[[-19   4  15 -16  -9 -14   0  43  -2 -16  27]
 [  4 -16 -16  -9  -8   8   9 -33  -7  -7 -34]
 [ -2   9 -23  55  15  -5  -1 -38 -12  46  -7]]
:
[[-16  27 -19   4  15 -16  -9 -14   0  43  -2]
 [ -7 -34   4 -16 -16  -9  -8   8   9 -33  -7]
 [ 46  -7  -2   9 -23  55  15  -5  -1 -38 -12]]

[[ 49  -7  -1  39 -60   3  51 -11 -45  -3  14]
 [ -1  35  10  17  15   2  27  44  61  20 -17]
 [ 18  24  10 -22  68   0 -35 -24 -33  19   7]
 [-23 -29   1   9  32  10  39 -44  40 -25  45]]
:
[[ -3  14  49  -7  -1  39 -60   3  51 -11 -45]
 [ 20 -17  -1  35  10  17  15   2  27  44  61]
 [ 19   7  18  24  10 -22  68   0 -35 -24 -33]
 [-25  45 -23 -29   1   9  32  10  39 -44  40]]

[[-25  28  45 -64   5   5 -71 -14  67 -66   3 -59  64  -9   7]
 [-50  72  -9  22 -60  21 -12 -22 -65 -56 -50 -50 -55 -53   6]
 [-18  28  31  42  34 -11  31  26  -5 -71 -10  73 -49  31  46]
 [-22 -49   9  46  -4  18  58 -30 -53  25  24  66 -73  -3 -53]
 [ 35  -5  54  70 -19 -22 -33  42  13 -23  75  24  50   8 -72]
 [ 15  48  28  14  15  17  12 -72  63 -29 -66 -34 -27 -61 -17]]
:
[[ -9   7 -25  28  45 -64   5   5 -71 -14  67 -66   3 -59  64]
 [-53   6 -50  72  -9  22 -60  21 -12 -22 -65 -56 -50 -50 -55]
 [ 31  46 -18  28  31  42  34 -11  31  26  -5 -71 -10  73 -49]
 [ -3 -53 -22 -49   9  46  -4  18  58 -30 -53  25  24  66 -73]
 [  8 -72  35  -5  54  70 -19 -22 -33  42  13 -23  75  24  50]
 [-61 -17  15  48  28  14  15  17  12 -72  63 -29 -66 -34 -27]]

[[  5 -12  -3  37  14  61]
 [ -3 -52 -18  39  24  44]
 [  4 -39 -11  42  21  59]
 [ 26  -6 -15  10  -9  15]
 [  7 -11 -17  25   9  40]
 [-10 -19  14  43  18  71]
 [ -8 -23  -4  29  27  40]
 [-10  -4  -2  34  16  50]
 [  5 -19 -22  18   2  36]
 [-19 -16   5  18  24  32]
 [  2 -25  -2  15  17  42]]
:
[[ 14  61   5 -12  -3  37]
 [ 24  44  -3 -52 -18  39]
 [ 21  59   4 -39 -11  42]
 [ -9  15  26  -6 -15  10]
 [  9  40   7 -11 -17  25]
 [ 18  71 -10 -19  14  43]
 [ 27  40  -8 -23  -4  29]
 [ 16  50 -10  -4  -2  34]
 [  2  36   5 -19 -22  18]
 [ 24  32 -19 -16   5  18]
 [ 17  42   2 -25  -2  15]]

[[-57 -42  44  32  52]
 [-47 -48 -49  49  45]
 [ 48 -49 -49 -47  42]
 [-49 -53 -52 -51  49]
 [ 52 -54  50 -52  52]
 [-51 -55 -48 -47  48]
 [ 36  52  53 -59 -51]
 [-44 -47 -45 -50  52]
 [-51 -52  47 -50 -36]
 [-52 -49 -43 -46  49]
 [-54 -54 -49 -20  48]
 [-51 -45 -57 -50  53]]
:
[[ 32  52 -57 -42  44]
 [ 49  45 -47 -48 -49]
 [-47  42  48 -49 -49]
 [-51  49 -49 -53 -52]
 [-52  52  52 -54  50]
 [-47  48 -51 -55 -48]
 [-59 -51  36  52  53]
 [-50  52 -44 -47 -45]
 [-50 -36 -51 -52  47]
 [-46  49 -52 -49 -43]
 [-20  48 -54 -54 -49]
 [-50  53 -51 -45 -57]]

[[ 62   2   9  -9  13   8   8]
 [ 28  23  -4 -14  -4 -19  -2]
 [ 29  38   2   3  -3   4  34]
 [  1 -35   8  -1  16  -6  -8]
 [ -4  12  -5 -32 -14   0  10]
 [-12  15   3 -13  11   8 -29]]
:
[[  8   8  62   2   9  -9  13]
 [-19  -2  28  23  -4 -14  -4]
 [  4  34  29  38   2   3  -3]
 [ -6  -8   1 -35   8  -1  16]
 [  0  10  -4  12  -5 -32 -14]
 [  8 -29 -12  15   3 -13  11]]

[[ 31 -55  14  58  22   0   9 -41  19]
 [ 36 -43   0  47  13   2  12 -44  10]
 [ 39 -34   2  57  14   5  -7 -38   3]
 [ 30 -28 -12  49   7  14   3 -35   2]]
:
[[-41  19  31 -55  14  58  22   0   9]
 [-44  10  36 -43   0  47  13   2  12]
 [-38   3  39 -34   2  57  14   5  -7]
 [-35   2  30 -28 -12  49   7  14   3]]

[[ 14  -4  19  -2  29 -23   1   5  33  -9]
 [ 13 -12  22  -2  26 -25   4   8  33 -11]
 [  8  59 -12   0   7  -1 -18 -30   0   7]
 [-12  -9 -28   3 -26  32   4   4 -34  14]
 [ -9 -38  11   0 -14  -1  12  20 -10  -7]
 [ -4 -36  21   0  -5  -4  11  20  -2 -11]]
:
[[ 33  -9  14  -4  19  -2  29 -23   1   5]
 [ 33 -11  13 -12  22  -2  26 -25   4   8]
 [  0   7   8  59 -12   0   7  -1 -18 -30]
 [-34  14 -12  -9 -28   3 -26  32   4   4]
 [-10  -7  -9 -38  11   0 -14  -1  12  20]
 [ -2 -11  -4 -36  21   0  -5  -4  11  20]]

[[-10  50  32  13  -2   8  -6 -35  34 -37   6  -8  -2  13]
 [ 45  12  10  19  62  18 -16   3   8  31 -20   4  20  19]
 [ 11   4 -30  21 -15  -5  31   4  29  18 -75   2  11  21]
 [ -1   6  10   7  11  -4  -5  20  62  15 -18   7  -4   7]]
:
[[ -2  13 -10  50  32  13  -2   8  -6 -35  34 -37   6  -8]
 [ 20  19  45  12  10  19  62  18 -16   3   8  31 -20   4]
 [ 11  21  11   4 -30  21 -15  -5  31   4  29  18 -75   2]
 [ -4   7  -1   6  10   7  11  -4  -5  20  62  15 -18   7]]
